zez: [116 146 168 174 160  85 150 159 164 181  79  69 138  81 114]
lan: [122 123 118 117 120 131 121 118 118 118 132 131 120 132 126]
mab: [118 118 100 103 106 141 113 104 102  98 144 146 115 143 130]
lek: [136 108 147 117 147  99 131 146 148 141 101  98 137 128 100]
Vaz: [ 93 179  54 160  51 209 111  51  51  76 204 145  70 100 202]
Zake: [136 108 147 117 147  99 131 146 148 141 101 116 137 128 100]
zele: [117 117 107 107 113 134 117 109 110 107 136 138 114 139 124]
Nevo: [112 143 170 176 165  81 158 160 169 185  74  66 136  82 110]
Lopoz: [136 108 140 113 139 105 124 141 140 132 106 121 137 129 105]
chg zele: [117 117 107 107 113 134 117 109 110 107 136 138 114 140 124] : 13, [139]
chg Vaz: [ 93 179  54 160  51 209 112  51  51  76 204 145  70 100 202] : 6, [111]
chg mab: [118 118 100 103 106 141 113 104 102  97 144 146 115 143 130] : 9, [98]
chg mab: [118 118 100 103 106 141 113 104 102  98 144 146 115 143 129] : 14, [130]

sal: [ 56 102  98 104]
ripu: [ 92 106 136 100]
delu: [ 81 151  31 198]
chg sal: [ 56 102  99 104] : 2, [98]
chg delu: [ 81 152  31 198] : 1, [151]
chg ripu: [ 92 105 136 100] : 1, [106]
chg ripu: [ 92 106 135 100] : 2, [136]
chg delu: [ 80 151  31 198] : 0, [81]

bafum: [ 96 119 134 154  43]
renu: [192  70 233 201 135]
Badav: [ 57  25  97  35 108]
pilur: [75 16 18 27 83]
sozi: [ 50  25  97  35 108]
chg bafum: [ 97 119 134 154  43] : 0, [96]
chg sozi: [ 50  26  97  35 108] : 1, [25]

Bera: [124 138 107 129 162 119 163 112 197 182 130 147 115  93  86 160 157 150
 145 114]
Koviv: [121 128 155 139 112 155 117 143  24 125 168 116 116 150 165  96 141  67
 148 146]
Fula: [155 123 118 104 182 118  56 157 191  99 100 140 112  96 165 112 149 143
 126 101]
Sekib: [124 138 107 129 162 119 163 112 197 182 149 178 132 105  74 124  92 141
 202 154]
Mariz: [131 126 148 111 121 167 147 111  67 123 119 122 142 100 189 161 158  79
 107 140]
Keli: [159 129 128 129 125 152  31 124 141 128 147  92 123 150 156 128 145 112
 146 131]
kud: [ 99 121 146 135 152 115  95 158  26 109 161 134 133 120 147 160 167 103
 158 114]
chg Keli: [159 129 128 129 125 152  31 124 141 128 147  92 123 150 156 129 145 112
 146 131] : 15, [128]
chg Fula: [155 123 118 104 182 119  56 157 191  99 100 140 112  96 165 112 149 143
 126 101] : 5, [118]
chg Fula: [155 123 118 104 181 118  56 157 191  99 100 140 112  96 165 112 149 143
 126 101] : 4, [182]
chg Bera: [124 138 107 129 162 119 164 112 197 182 130 147 115  93  86 160 157 150
 145 114] : 6, [163]
chg Fula: [155 123 118 104 182 118  56 157 191  98 100 140 112  96 165 112 149 143
 126 101] : 9, [99]

Lupo: [101  90 105  85 172 138]
bol: [148 200 185 148 110 126]
deku: [151 206 114 168  88 114]
lofam: [152 209 207 142 114 140]
Gudim: [145 193 195 135 121 137]
suroz: [150 204 195 147 108 129]
Vem: [157 220 208 157 100 132]
chg deku: [151 206 113 168  88 114] : 2, [114]
chg suroz: [150 204 196 147 108 129] : 2, [195]
chg Gudim: [145 192 195 135 121 137] : 1, [193]
chg bol: [148 200 186 148 110 126] : 2, [185]
chg Lupo: [100  90 105  85 172 138] : 0, [101]

sog: [ 48 137  96 124 151 135 158  95  72  94  82 136]
boku: [195 220 124 135 114 121 188  71 175 148  46 171]
vafo: [125 129 120 127 127 129 118 132 127 132 131 128]
rukan: [102 122 147 107 150  90 121 113 158 177  48 102]
gem: [195 220 124 135 114 121 188  71 174 124  58 138]
chg gem: [195 220 124 135 114 121 187  71 174 124  58 138] : 6, [188]
chg rukan: [102 122 147 107 150  90 122 113 158 177  48 102] : 6, [121]
chg vafo: [125 129 120 127 127 129 118 132 127 132 131 129] : 11, [128]
chg boku: [195 220 124 135 114 121 188  71 175 148  47 171] : 10, [46]

fime: [144 121  94 137 159 152 143 174  97 182  55  94 216  56  99  56 134]
Suze: [155 177 136 204 129 144 157 168  78 161  83  74 201 101  53  78 160]
Fasu: [128 204 170 198  61 139 175 139  68 107 138 103 188 155  57  85 117]
chg Suze: [155 177 136 205 129 144 157 168  78 161  83  74 201 101  53  78 160] : 3, [204]
chg fime: [144 121  93 137 159 152 143 174  97 182  55  94 216  56  99  56 134] : 2, [94]
chg Fasu: [129 204 170 198  61 139 175 139  68 107 138 103 188 155  57  85 117] : 0, [128]
chg Fasu: [127 204 170 198  61 139 175 139  68 107 138 103 188 155  57  85 117] : 0, [128]
chg Suze: [155 177 137 204 129 144 157 168  78 161  83  74 201 101  53  78 160] : 2, [136]
chg Fasu: [128 204 170 198  61 139 175 139  68 107 138 103 188 155  57  84 117] : 15, [85]

big: [172 166 138 108 185 201]
sak: [126 131 152 150 140 157]
nopak: [126 131 152 150 129 157]
Sipi: [158  21 148  90 135 138]
posog: [159 146 160 174 126  86]
paf: [159 146 160 174 132  88]
sasan: [122 144 154 154 120 163]
chg sasan: [122 144 154 154 121 163] : 4, [120]
chg sak: [126 131 152 150 139 157] : 4, [140]
chg posog: [159 146 160 174 127  86] : 4, [126]
chg posog: [159 146 160 174 126  85] : 5, [86]

ketos: [110 125 134 105 125  72 123 141 146 108 137 135 145 155 128 115 189 117
 160 108 145 138 156 105]
Bos: [152 104  62 191 130 129 129 125 137  76 143 114 160 137 141  89 126  80
 160 163 104 160 123 104]
Nipo: [142 155  74 134 103  91 141 162 108 154  94 158 124 119  98 106 144 166
  73 141 156 140 119 116]
folug: [152 104  63 191 130 128 128 123 137  76 143 115 161 136 141  90 125  81
 160 163 103 161 123 104]
sut: [115 130 134  51 135 126 107 149 117 155  97 143 135 145 129 152 120 196
 123 109 154  93 160 149]
Tosa: [154 138 123 125 177 130 149 143 112 144  87 129 115 112  98 108 115 141
 130 150 120 122 138 163]
sosiz: [ 73 161 122 154 126  67 143 123 136 132 107 134 128 151 119 104 133 188
 100 146 189 122 165  87]
nudap: [130 149 141 190 128 108 109  82 139 114 150 110 141 133 138 108 143 119
 115 139 120 143 133 117]
sasez: [153 101 102  71 133 137 192 210 110 140  93 161  82  94  82 127 138  80
 147 117 126 136  90 141]
Bop: [133  84  87 107 161 131 184 195 116 115  92 138  86 119 103 118  91  88
 165 141 147 134 122 120]
tupap: [100  96 142  98 116 115  97 130 139 110 152 120 127 164 166 160 117 121
 152  94 158 123 149 101]
chg ketos: [110 125 134 105 125  72 123 141 146 108 137 135 145 155 128 115 189 117
 160 108 145 138 155 105] : 22, [156]
chg Bos: [152 104  62 191 130 129 130 125 137  76 143 114 160 137 141  89 126  80
 160 163 104 160 123 104] : 6, [129]
chg sut: [115 130 134  51 135 126 107 149 117 155  97 143 135 146 129 152 120 196
 123 109 154  93 160 149] : 13, [145]

gop: [104  97 230 150 110 118 143 109]
dibi: [ 92  74 129  96 135 186 119 144]
pusos: [138 132 139  98 146 157 127 119]
digal: [103 131  89  98 115 131 136 130]
chg dibi: [ 92  74 129  96 135 186 119 145] : 7, [144]
chg gop: [104  97 230 150 109 118 143 109] : 4, [110]
chg digal: [103 131  89  97 115 131 136 130] : 3, [98]
chg gop: [104  97 230 150 110 118 143 108] : 7, [109]
chg pusos: [138 132 140  98 146 157 127 119] : 2, [139]
chg gop: [105  97 230 150 110 118 143 109] : 0, [104]

Tuzip: [139 126 129 117 111 134 135 143 109 105 114 113 148 129 124 124 116]
tek: [ 85 118  80 173 203  75  91  85 171 193 144 127  62 125 120 151 116]
bados: [103  81  84 126 141  98 132 104 133 109  94  69 125  94 124 104  93]
nokav: [ 99  44 155 117  98 165 206  76 197  77 101  80 174  41 165  40 164]
mutok: [159 185 184 109 103 165 111 135 115 150 154 208 111 167 138 153 157]
chg bados: [103  81  84 126 141  98 132 104 133 109  93  69 125  94 124 104  93] : 10, [94]
chg nokav: [ 99  44 155 117  98 165 207  76 197  77 101  80 174  41 165  40 164] : 6, [206]
chg bados: [103  81  83 126 141  98 132 104 133 109  94  69 125  94 124 104  93] : 2, [84]
chg mutok: [159 185 184 109 103 165 111 135 115 150 154 209 111 167 138 153 157] : 11, [208]
chg nokav: [ 99  44 155 117  98 165 206  77 197  77 101  80 174  41 165  40 164] : 7, [76]

loni: [142 182 104 144 111  92 128 154 119 121 112 113 155 158 173 167 154 187
 116 152 107 136 180]
vosol: [138 136 122 130 142 110 142 137 109 135 128 151 126 140 117 150 146 116
 160 169 128 161 116]
kapen: [140 196 138 130 134 138 140 159 131 135 135 136 127 140 136 149 143 141
 175 219 140 184 137]
ked: [152 226 142 134 135 141 137 113 125 123 140 139 123 146 124 153 151 111
 115 225 144 121 120]
chg kapen: [140 196 138 130 134 138 140 159 131 135 135 136 127 140 136 149 143 141
 175 219 140 184 136] : 22, [137]
chg kapen: [140 196 138 130 134 138 140 159 131 134 135 136 127 140 136 149 143 141
 175 219 140 184 137] : 9, [135]
chg loni: [142 182 104 144 111  91 128 154 119 121 112 113 155 158 173 167 154 187
 116 152 107 136 180] : 5, [92]
chg ked: [152 226 142 134 135 141 137 113 125 123 140 139 123 146 124 152 151 111
 115 225 144 121 120] : 15, [153]
chg ked: [152 226 142 134 135 141 137 113 125 123 140 139 123 145 124 153 151 111
 115 225 144 121 120] : 13, [146]
chg ked: [152 226 142 134 135 141 137 113 125 123 140 139 123 146 124 153 151 111
 114 225 144 121 120] : 18, [115]

Vubul: [188 160 133 111  84 151 134]
zak: [ 96  66 118 211  91 118 109]
deto: [194  89  83 137 189 193 201]
Sisoz: [217 152 150 150  96 145 105]
Lugig: [126 116 143 114 116 142 144]
depid: [197 170 143 109  60 162 133]
mer: [236 150 165 182 106 140  82]
radud: [ 86  97  75 206 130  89 118]
Rigik: [ 72 175 144 104 213  73 161]
Mopo: [ 96  81 171 215  96 105  41]
zad: [ 85 121  94 185 145  93 107]
Rudu: [195 149 140 129  96 146 120]
chg Sisoz: [218 152 150 150  96 145 105] : 0, [217]
chg Lugig: [125 116 143 114 116 142 144] : 0, [126]
chg mer: [236 150 165 182 107 140  82] : 4, [106]
chg zak: [ 96  66 118 211  91 118 108] : 6, [109]
chg Sisoz: [217 153 150 150  96 145 105] : 1, [152]
chg zad: [ 85 121  94 185 145  94 107] : 5, [93]

Zapu: [ 95 129 136 206  91 175 214  54  89 135 170 214 162  87  93 189 194  83
 167  75 214  93 115 138  92 102 113  81  69 132  99]
nilot: [154  59  70  58 157 129 119 158  84 107 104  64 151 185 159 199  69 135
 144 115  92 175 175  87 174  92 175 180 150  73 117]
ros: [ 70 144 178  86 148  97 206  79 169  28 147 186 215 196 201 199 134  42
  80  42 188 194 238 113 205 194  65 220  60 109 189]
vug: [159 194 154  54 149  50  57 183 228 107 124  75 124 195 202  45  64 154
  82 175  55 192 168 117 165 201 116 200 188 175 179]
Rer: [110 173 193 210 128 152 118 140 158 179 124 173  70  56  76  43 202 157
 107 176 156  61  61 198  90 161  99  67 124 164 150]
geze: [176 212 124 158  64  91  69 128 174 193 176 130  97 102 115  36 123 156
 156 177  95 109  58 120  41 123 150  67 177 223  91]
fifeg: [124  59 107 144 158 173  99 167  69 158  67  84  62  75  67 110 137 174
 124 164 105  72  77 157 124  90 144  88 136  73 115]
sug: [216 186  52  90  49  77 115  95 146 151 227 118 201 197 188 173  58 116
 220 113  96 203 146  35  75  82 206 135 183 213  57]
kegu: [186  41  50 142 149 194  90 190  36 205  91  53  77 101  75 155 110 208
 192 186  84  94  74 132 109  39 220  85 187  84  73]
chg sug: [216 186  52  90  49  77 115  95 146 151 227 118 201 197 188 173  58 116
 220 113  95 203 146  35  75  82 206 135 183 213  57] : 20, [96]
chg ros: [ 70 144 178  86 148  97 206  79 169  28 147 186 215 196 201 199 133  42
  80  42 188 194 238 113 205 194  65 220  60 109 189] : 16, [134]

Zev: [138  77 170 128 128 133 126 153]
binoz: [138  77 170 128 128  98  79 114]
Siz: [138  77 170 128 128 102 161 155]
chg Zev: [138  77 170 127 128 133 126 153] : 3, [128]
chg Siz: [138  77 171 128 128 102 161 155] : 2, [170]
chg Zev: [138  77 170 128 128 132 126 153] : 5, [133]
chg Siz: [139  77 170 128 128 102 161 155] : 0, [138]

